Below are the code and all the weights of a small trained network. Each question names an input and a class and asks about switching units off, where a switched-off unit gives its printed mean instead of its output.

import numpy as np


def w(rows, s, z=0):
    codes = np.array(rows[::2]) - 128.0
    scale = np.full(codes.shape[1], s)
    scale[-1] = z or s
    return codes * scale


def norm(h):
    return h / np.sqrt((h * h).mean(-1, keepdims=True) + 1e-5)


def f(y):
    return y / 2 * (1 + np.tanh(0.7978845608 * (y + 0.044715 * y**3)))


def log_softmax(a):
    a = a - a.max(-1, keepdims=True)
    return a - np.log(np.exp(a).sum(-1, keepdims=True))


def net(x, mask):
    res = np.array(x, float).reshape(1, 7) / 4 @ E
    u = 0
    for l in range(4):
        y = f(norm(res) @ A[l][:, :-1].T + A[l][:, -1])
        res = res + np.where(mask[u : u + 5], y, B[l][:, -1]) @ B[l][:, :-1]
        u += 5
    return log_softmax(norm(res)[-1] @ U[:, :-1].T + U[:, -1])


A, B = {}, {}
E = w([
[116,161,244,89,189,166,69],'x0',
[120,131,130,130,121,127,125],'x1',
[165,123,142,104,121,71,107],'x2',
[100,61,167,156,150,103,156],'x3',
[79,159,92,20,200,96,178],'x4',
[131,67,113,76,110,153,91],'x5',
[98,136,84,162,185,117,67],'x6',
],0.012)
A[0] = w([
[174,102,144,109,135,18,73,7],'0.n1',
[56,110,99,164,151,255,159,50],'0.n2',
[111,49,105,78,114,163,76,27],'0.n3',
[88,40,171,158,162,91,163,1],'0.n4',
[102,117,79,166,191,118,54,9],'0.n5',
],0.017,0.007)
B[0] = w([
[155,164,151,100,87,32,83,195],'0.n1',
[184,138,151,84,90,5,80,254],'0.n2',
[212,156,125,197,213,162,211,190],'0.n3',
[133,203,79,111,106,193,111,211],'0.n4',
[106,124,170,104,55,176,195,200],'0.n5',
],0.021,0.0048)
A[1] = w([
[46,227,163,236,149,58,169,2],'1.n1',
[74,19,9,183,103,90,132,48],'1.n2',
[64,68,101,161,180,125,106,29],'1.n3',
[50,78,96,87,205,87,143,74],'1.n4',
[63,98,97,168,121,116,81,60],'1.n5',
],0.014,0.0054)
B[1] = w([
[253,144,147,162,186,180,189,235],'1.n1',
[45,116,45,179,73,106,166,252],'1.n2',
[165,119,170,103,125,196,147,111],'1.n3',
[98,107,88,73,168,103,143,206],'1.n4',
[140,118,162,101,68,118,113,103],'1.n5',
],0.012,0.0027)
A[2] = w([
[116,116,226,119,197,166,56,52],'2.n1',
[113,84,210,98,53,173,197,70],'2.n2',
[143,203,61,115,108,207,46,99],'2.n3',
[83,114,195,139,179,146,71,31],'2.n4',
[130,70,171,250,89,160,38,3],'2.n5',
],0.02,0.0043)
B[2] = w([
[105,65,68,239,67,74,135,254],'2.n1',
[99,160,188,103,59,220,161,231],'2.n2',
[135,177,78,136,138,191,48,226],'2.n3',
[59,77,71,191,59,111,124,173],'2.n4',
[101,112,115,2,248,89,166,230],'2.n5',
],0.016,0.0068)
A[3] = w([
[67,56,180,109,184,185,114,3],'3.n1',
[3,142,122,41,230,133,161,78],'3.n2',
[102,72,129,101,166,159,103,130],'3.n3',
[86,131,239,159,171,142,3,77],'3.n4',
[62,78,166,140,116,176,73,54],'3.n5',
],0.014,0.0036)
B[3] = w([
[82,174,148,150,136,98,142,141],'3.n1',
[105,78,186,116,176,162,64,255],'3.n2',
[154,95,128,124,149,163,123,137],'3.n3',
[181,87,87,70,102,108,152,141],'3.n4',
[122,133,6,46,92,124,189,152],'3.n5',
],0.016,0.0056)
U = w([
[60,38,31,224,49,92,141,192],'0',
[84,53,153,43,215,119,106,200],'1',
[199,155,177,88,51,1,85,7],'2',
[103,132,175,94,46,223,183,119],'3',
[155,174,57,132,130,197,62,138],'4',
[225,129,164,220,200,152,199,114],'5',
],0.0098,0.0017)

Each question gives the input, the list of numbers given to net, and the class t.
The units are the neurons (one row each of A and B). Each row of codes is followed by its name. A weight is (code - 128) times the scale printed after its matrix; where a second scale follows, it is the last column's (A, B and U).
mask holds one flag per neuron, layer by layer. A switched-off neuron (its flag False) gives its mean, the last column of its row in B, instead of its output. The means were averaged over made-up inputs and are rounded, as every weight is.
A unit's drop is (log p(t) with every unit on - log p(t) with that unit switched off) / (log p(t) with every unit on - log p(t) with every unit switched off).
The circuit of an input: a set's keep is (log p(t) with only the set's units on - log p(t) with every unit switched off) / (log p(t) with every unit on - log p(t) with every unit switched off). Starting from the 12 units with the biggest drops (on a tie, the unit counted first), units are removed one at a time, each time the one whose removal leaves the highest keep (on an exact tie, the one counted first), for as long as the keep stays at least 0.8.
circuit, biggest first: the units of the circuit, biggest drop first
most important unit: the unit with the biggest drop
top k neurons: the k neurons with the biggest drops, biggest first
top k neurons in layer l: the k neurons of layer l with the biggest drops, biggest first
input [7,1,0,-7,-7,-1,-4], class 0: circuit, biggest first : (2.n1 0.n4)
input [8,-8,-8,-1,-3,-8,4], class 0: circuit, biggest first : (2.n1)
input [-5,-1,-5,5,8,-7,1], class 1: top 4 neurons : (1.n4 2.n1 3.n2 0.n3)
input [8,-1,-7,8,-8,-2,-3], class 0: top 3 neurons : (2.n1 2.n4 1.n2)
input [3,-5,6,4,-2,-8,-2], class 5: top 2 neurons : (1.n1 0.n2)
input [5,6,-2,8,-2,1,-5], class 4: circuit, biggest first : (0.n4 2.n3)
input [-5,-5,-4,6,4,3,-7], class 3: top 2 neurons : (0.n4 2.n1)
input [0,3,-4,8,-2,8,2], class 4: top 2 neurons : (0.n4 2.n3)
input [-3,-8,6,7,2,6,1], class 4: top 3 neurons : (0.n4 2.n3 0.n2)
input [6,7,6,7,-4,3,-2], class 4: top 4 neurons : (0.n4 2.n3 0.n2 0.n1)
input [7,0,7,-2,7,-8,5], class 5: top 4 neurons : (1.n1 0.n2 2.n1 2.n5)
input [-3,-1,3,-6,3,-3,-6], class 3: top 3 neurons : (0.n2 0.n4 0.n1)
input [7,-6,2,5,7,5,3], class 0: top 2 neurons : (2.n1 2.n4)
input [0,-8,-3,4,-1,-3,5], class 3: most important unit : 0.n5
input [-4,7,6,-7,0,5,-3], class 4: top 2 neurons : (0.n2 2.n3)
input [2,8,-1,7,1,-2,4], class 4: top 2 neurons : (0.n4 2.n3)
input [8,1,-8,-6,7,2,7], class 0: top 2 neurons in layer 2 : (2.n1 2.n5)
input [-3,-6,-8,-1,-5,-7,-6], class 2: top 3 neurons in layer 0 : (0.n2 0.n5 0.n3)
input [-5,-2,4,5,-6,7,2], class 5: top 2 neurons in layer 0 : (0.n3 0.n4)
input [-4,-1,-8,1,6,-1,8], class 2: top neuron in layer 0 : (0.n2)
input [8,4,7,-8,7,-3,-4], class 0: top 3 neurons in layer 0 : (0.n2 0.n4 0.n1)
input [7,3,7,3,5,-5,7], class 0: top 2 neurons in layer 0 : (0.n2 0.n3)
input [7,-4,-8,-6,-2,2,-8], class 2: top 3 neurons in layer 0 : (0.n2 0.n5 0.n4)
